Here is a tiny trained network, its code and every weight. The questions are about switching its units off for an input and a class, where a switched-off unit gives its printed mean instead of its output.

import numpy as np


def w(rows, s, z=0):
    codes = np.array(rows[::2]) - 128.0
    scale = np.full(codes.shape[1], s)
    scale[-1] = z or s
    return codes * scale


def norm(h):
    return h / np.sqrt((h * h).mean(-1, keepdims=True) + 1e-5)


def f(y):
    return y / 2 * (1 + np.tanh(0.7978845608 * (y + 0.044715 * y**3)))


def log_softmax(a):
    a = a - a.max(-1, keepdims=True)
    return a - np.log(np.exp(a).sum(-1, keepdims=True))


def net(x, mask):
    res = np.array(x, float).reshape(1, 4) / 4 @ E
    u = 0
    for l in range(2):
        y = f(norm(res) @ A[l][:, :-1].T + A[l][:, -1])
        res = res + np.where(mask[u : u + 8], y, B[l][:, -1]) @ B[l][:, :-1]
        u += 8
    return log_softmax(norm(res)[-1] @ U[:, :-1].T + U[:, -1])


A, B = {}, {}
E = w([
[195,170,160,95,137,43,98,140,226,175,101],'x0',
[100,68,37,142,88,80,114,190,38,86,106],'x1',
[54,118,40,119,159,171,132,128,119,84,206],'x2',
[84,90,125,85,145,171,130,200,155,247,180],'x3',
],0.0015)
A[0] = w([
[138,120,65,184,53,50,129,119,64,67,129,1],'0.n0',
[116,115,149,67,137,151,117,250,169,237,179,101],'0.n1',
[97,42,164,196,88,91,137,190,13,166,90,52],'0.n2',
[185,100,200,203,42,140,168,99,33,143,105,65],'0.n3',
[78,148,28,131,169,58,101,116,147,51,211,27],'0.n4',
[62,70,53,134,123,212,164,139,90,131,192,2],'0.n5',
[81,126,121,190,111,196,153,67,25,19,150,150],'0.n6',
[119,169,96,96,188,170,151,123,212,240,189,80],'0.n7',
],0.0025,0.0014)
B[0] = w([
[125,93,156,98,126,120,120,106,185,161,129,151],'0.n0',
[102,68,148,149,113,99,162,135,157,85,108,254],'0.n1',
[143,130,59,62,108,178,115,135,148,97,103,163],'0.n2',
[143,125,80,137,119,200,137,77,146,95,169,136],'0.n3',
[157,126,97,100,147,200,189,162,133,174,5,166],'0.n4',
[119,149,142,132,190,106,107,80,82,116,188,199],'0.n5',
[44,42,162,147,144,99,137,169,100,161,169,245],'0.n6',
[110,103,165,132,57,193,138,141,117,155,129,231],'0.n7',
],0.0034,0.002)
A[1] = w([
[191,254,127,89,190,146,164,97,156,131,53,83],'1.n0',
[81,76,74,143,126,130,130,198,95,138,174,57],'1.n1',
[139,100,220,175,99,76,164,124,184,105,52,115],'1.n2',
[209,238,168,147,72,141,117,99,157,137,132,2],'1.n3',
[187,216,73,128,182,60,82,139,102,149,142,59],'1.n4',
[159,139,188,161,82,184,155,115,197,153,155,145],'1.n5',
[140,106,113,156,146,51,105,172,135,124,81,187],'1.n6',
[124,100,30,124,98,128,146,209,109,131,90,121],'1.n7',
],0.0035,0.0014)
B[1] = w([
[126,172,57,215,228,103,134,164,82,173,126,180],'1.n0',
[153,199,155,151,126,100,116,42,141,99,126,254],'1.n1',
[66,123,117,128,182,172,128,96,79,126,232,243],'1.n2',
[191,159,70,78,117,69,2,36,89,64,161,195],'1.n3',
[70,160,203,108,159,133,114,111,150,189,225,104],'1.n4',
[174,155,148,31,93,30,77,125,199,135,128,252],'1.n5',
[91,97,149,77,82,209,179,119,161,114,147,179],'1.n6',
[228,132,144,113,81,129,124,118,171,87,53,223],'1.n7',
],0.0033,0.0021)
U = w([
[104,122,220,85,90,126,134,163,205,214,182,131],'0',
[39,95,117,196,168,182,174,96,45,102,175,132],'1',
[160,204,85,200,186,136,160,194,130,198,72,118],'2',
[195,214,111,107,168,53,32,68,127,140,186,127],'3',
[182,80,85,106,53,146,147,144,132,80,31,141],'4',
[132,236,190,255,60,100,68,244,41,186,68,5],'5',
],0.0096,0.016)

Each question gives the input, the list of numbers given to net, and the class t.
The units are the neurons (one row each of A and B). Each row of codes is followed by its name. A weight is (code - 128) times the scale printed after its matrix; where a second scale follows, it is the last column's (A, B and U).
mask holds one flag per neuron, layer by layer. A switched-off neuron (its flag False) gives its mean, the last column of its row in B, instead of its output. The means were averaged over made-up inputs and are rounded, as every weight is.
A unit's drop is (log p(t) with every unit on - log p(t) with that unit switched off) / (log p(t) with every unit on - log p(t) with every unit switched off).
The circuit of an input: a set's keep is (log p(t) with only the set's units on - log p(t) with every unit switched off) / (log p(t) with every unit on - log p(t) with every unit switched off). Starting from the 12 units with the biggest drops (on a tie, the unit counted first), units are removed one at a time, each time the one whose removal leaves the highest keep (on an exact tie, the one counted first), for as long as the keep stays at least 0.8.
units of the circuit, in order: the units of the circuit, biggest drop first
unit that matters most: the unit with the biggest drop
top k neurons: the k neurons with the biggest drops, biggest first
top k neurons in layer l: the k neurons of layer l with the biggest drops, biggest first
drop when u is switched off: that unit's drop, to one decimal
input [3,0,5,-1], class 2: units of the circuit, in order : 0.n4; 1.n0
input [-2,-8,5,-4], class 0: unit that matters most : 0.n6
input [2,2,0,-3], class 1: top 2 neurons in layer 1 : 1.n2; 1.n5
input [1,4,-7,6], class 4: units of the circuit, in order : 0.n2; 1.n7
input [6,2,5,-6], class 2: top 3 neurons : 0.n4; 1.n0; 0.n1
input [4,2,-8,2], class 3: units of the circuit, in order : 0.n6; 1.n2
input [8,2,7,-1], class 2: top 3 neurons : 0.n4; 1.n0; 0.n6
input [0,8,6,-5], class 4: top 2 neurons : 0.n4; 1.n7
input [-5,8,1,4], class 4: top 3 neurons : 0.n2; 1.n7; 1.n2
input [6,6,-7,-2], class 3: top 2 neurons : 0.n6; 1.n4
input [-2,6,5,-5], class 4: top 3 neurons : 0.n4; 1.n7; 1.n2
input [3,4,4,-2], class 4: top 2 neurons in layer 1 : 1.n7; 1.n6
input [-1,8,4,8], class 4: top 3 neurons : 1.n7; 1.n2; 0.n2
input [7,6,4,2], class 4: top neuron in layer 1 : 1.n7
input [-8,8,-4,2], class 4: drop when 0.n3 is switched off : -0.1
input [7,8,8,7], class 4: drop when 0.n0 is switched off : 0.0
input [7,2,8,3], class 4: drop when 0.n4 is switched off : 0.1
input [4,4,-1,4], class 4: drop when 1.n7 is switched off : 0.3
